Below is a small trained network, with its code and all its weights. Each question gives an input and a target symbol and asks what happens when units are switched off, that is, made to give their printed mean instead of their output.

import numpy as np


def w(rows, s, z=0):
    codes = np.array(rows[::2]) - 128.0
    scale = np.full(codes.shape[1], s)
    scale[-1] = z or s
    return codes * scale


def norm(h):
    return h / np.sqrt((h * h).mean(-1, keepdims=True) + 1e-5)


def f(y):
    return y / 2 * (1 + np.tanh(0.7978845608 * (y + 0.044715 * y**3)))


def softmax(a):
    e = np.exp(a - a.max(-1, keepdims=True))
    return e / e.sum(-1, keepdims=True)


def log_softmax(a):
    a = a - a.max(-1, keepdims=True)
    return a - np.log(np.exp(a).sum(-1, keepdims=True))


def net(x, mask):
    ids = ['ΓΠΣΦΨδζθλξτω'.index(c) for c in x.split()]
    T = len(ids)
    res = E[ids] + P[:T]
    u = 0
    for l in range(2):
        q, k, v = (norm(res) @ M[l].T for M in (Q, K, V))
        z = softmax(np.where(np.tri(T) > 0, q @ k.T / 3**0.5, -1e9)) @ v
        res = res + np.where(mask[u], z, O[l][:, -1]) @ O[l][:, :-1]
        u += 1
        y = f(norm(res) @ A[l][:, :-1].T + A[l][:, -1])
        res = res + np.where(mask[u : u + 16], y, B[l][:, -1]) @ B[l][:, :-1]
        u += 16
    return log_softmax(norm(res)[-1] @ U[:, :-1].T + U[:, -1])


Q, K, V, O, A, B = {}, {}, {}, {}, {}, {}
E = w([
[175,69,167],'Γ',
[180,203,110],'Π',
[174,67,166],'Σ',
[180,226,91],'Φ',
[145,170,172],'Ψ',
[184,173,57],'δ',
[157,229,44],'ζ',
[102,127,221],'θ',
[180,154,31],'λ',
[130,23,103],'ξ',
[202,149,3],'τ',
[184,209,104],'ω',
],0.022)
P = w([
[210,254,78],'0',
[221,213,121],'1',
[204,187,128],'2',
[171,164,140],'3',
[153,143,146],'4',
[121,125,148],'5',
[95,110,149],'6',
[70,92,150],'7',
[46,78,134],'8',
[22,80,124],'9',
[2,67,115],'10',
],0.0085)
Q[0] = w([
[186,43,255],'0.h1',
[131,93,253],'0.h1',
[127,182,182],'0.h1',
],0.033)
K[0] = w([
[3,41,172],'0.h1',
[69,39,203],'0.h1',
[177,105,214],'0.h1',
],0.036)
V[0] = w([
[1,160,28],'0.h1',
[170,128,46],'0.h1',
[207,135,124],'0.h1',
],0.0095)
O[0] = w([
[249,105,119,2],'0.h1',
[122,87,90,153],'0.h1',
[73,113,128,204],'0.h1',
],0.015,0.0059)
A[0] = w([
[105,104,138,3],'0.n1',
[153,146,91,97],'0.n2',
[114,125,145,76],'0.n3',
[131,127,124,89],'0.n4',
[209,169,255,49],'0.n5',
[116,100,111,101],'0.n6',
[152,130,61,116],'0.n7',
[133,129,103,80],'0.n8',
[139,125,109,120],'0.n9',
[87,45,111,105],'0.n10',
[201,213,80,149],'0.n11',
[94,55,99,78],'0.n12',
[189,200,12,90],'0.n13',
[237,185,88,148],'0.n14',
[123,130,127,98],'0.n15',
[180,12,80,109],'0.n16',
],0.025,0.0037)
B[0] = w([
[110,105,125,133],'0.n1',
[116,129,100,159],'0.n2',
[111,99,131,135],'0.n3',
[139,132,127,124],'0.n4',
[234,254,142,167],'0.n5',
[118,121,138,138],'0.n6',
[160,143,74,188],'0.n7',
[144,135,120,138],'0.n8',
[143,134,118,136],'0.n9',
[127,91,139,171],'0.n10',
[61,136,122,201],'0.n11',
[98,89,146,165],'0.n12',
[119,145,42,254],'0.n13',
[62,119,68,184],'0.n14',
[129,126,131,127],'0.n15',
[226,129,202,184],'0.n16',
],0.072,0.017)
Q[1] = w([
[160,135,254],'1.h1',
[119,166,35],'1.h1',
[87,107,51],'1.h1',
],0.026)
K[1] = w([
[254,118,38],'1.h1',
[48,96,207],'1.h1',
[25,202,155],'1.h1',
],0.022)
V[1] = w([
[155,59,185],'1.h1',
[114,79,76],'1.h1',
[251,61,56],'1.h1',
],0.025)
O[1] = w([
[204,110,177,2],'1.h1',
[60,58,194,209],'1.h1',
[115,195,253,86],'1.h1',
],0.023,0.008)
A[1] = w([
[75,193,175,71],'1.n1',
[102,147,91,146],'1.n2',
[71,187,189,3],'1.n3',
[232,119,217,129],'1.n4',
[114,145,152,123],'1.n5',
[153,118,13,31],'1.n6',
[114,150,208,83],'1.n7',
[100,217,139,73],'1.n8',
[191,144,51,184],'1.n9',
[100,163,167,75],'1.n10',
[45,172,195,158],'1.n11',
[115,143,151,80],'1.n12',
[43,171,5,52],'1.n13',
[134,155,228,162],'1.n14',
[109,88,100,188],'1.n15',
[118,140,144,75],'1.n16',
],0.028,0.0058)
B[1] = w([
[65,176,107,146],'1.n1',
[127,102,126,170],'1.n2',
[2,132,123,141],'1.n3',
[99,181,198,176],'1.n4',
[107,131,120,132],'1.n5',
[134,40,78,219],'1.n6',
[49,126,100,151],'1.n7',
[152,103,58,155],'1.n8',
[178,58,87,211],'1.n9',
[64,122,119,136],'1.n10',
[84,55,89,160],'1.n11',
[104,136,121,128],'1.n12',
[155,89,63,255],'1.n13',
[88,203,157,169],'1.n14',
[178,103,135,177],'1.n15',
[112,139,121,125],'1.n16',
],0.072,0.023)
U = w([
[178,98,163,78],'Γ',
[151,116,132,44],'Π',
[171,42,182,168],'Σ',
[135,102,141,63],'Φ',
[136,111,7,102],'Ψ',
[84,99,130,70],'δ',
[116,99,137,71],'ζ',
[180,211,98,150],'θ',
[71,153,117,110],'λ',
[157,127,228,176],'ξ',
[85,141,147,131],'τ',
[164,112,115,254],'ω',
],0.018,0.0092)

Each question gives the input, a string of symbols that net reads in full, and the target symbol t.
The units are the heads (3 rows each of Q, K, V and O) and the neurons (one row each of A and B). Each row of codes is followed by its name. A weight is (code - 128) times the scale printed after its matrix; where a second scale follows, it is the last column's (O, A, B and U).
mask holds one flag per unit, layer by layer, with each layer's heads first. A switched-off unit (its flag False) gives its mean, the last column of its rows in O or B, instead of its output. The means were averaged over made-up inputs and are rounded, as every weight is.
A unit's drop is (log p(t) with every unit on - log p(t) with that unit switched off) / (log p(t) with every unit on - log p(t) with every unit switched off).
most important unit: the unit with the biggest drop
top k neurons: the k neurons with the biggest drops, biggest first
k most important neurons of layer l: the k neurons of layer l with the biggest drops, biggest first
drop when u is switched off: that unit's drop, to one decimal
input Σ Σ Γ, target Σ: most important unit -> 0.h1
input τ τ λ Σ Σ θ Π Σ, target θ: top 3 neurons -> (0.n5 0.n11 0.n14)
input θ δ Σ θ θ θ, target θ: top 2 neurons -> (0.n5 0.n13)
input Σ Σ Σ θ ζ τ θ Σ Ψ, target θ: top 2 neurons -> (0.n5 0.n11)
input δ θ λ Ψ, target λ: top 2 neurons -> (0.n13 0.n7)
input Σ δ Γ θ λ Σ, target λ: top 3 neurons -> (0.n13 0.n7 0.n16)
input Σ Σ Π θ λ Σ Ψ, target λ: top 2 neurons -> (0.n14 0.n13)
input θ Σ θ Σ, target θ: 3 most important neurons of layer 0 -> (0.n5 0.n13 0.n14)
input θ Σ δ Ψ λ τ ζ Π θ Σ θ, target θ: top 2 neurons -> (0.n5 0.n11)
input τ Σ ξ Σ, target ξ: top 2 neurons -> (0.n16 0.n11)
input θ θ Γ, target θ: 4 most important neurons of layer 0 -> (0.n5 0.n13 0.n14 0.n11)
input Σ θ Φ Σ Π Γ, target Σ: top 4 neurons -> (0.n16 0.n13 0.n11 0.n5)
input Γ Γ θ Σ Γ Σ Σ, target Σ: top 2 neurons -> (0.n16 0.n11)
input ξ τ ξ Φ Σ, target ξ: most important unit -> 0.n16
input δ Σ τ θ, target λ: drop when 0.h1 is switched off -> 0.3
input ω δ ξ Σ τ δ θ θ ξ, target ξ: drop when 1.n10 is switched off -> 0.0
input Σ λ ζ δ ζ ξ, target ξ: drop when 0.n16 is switched off -> 0.3
input Σ Γ Σ, target Σ: drop when 0.n11 is switched off -> 0.2
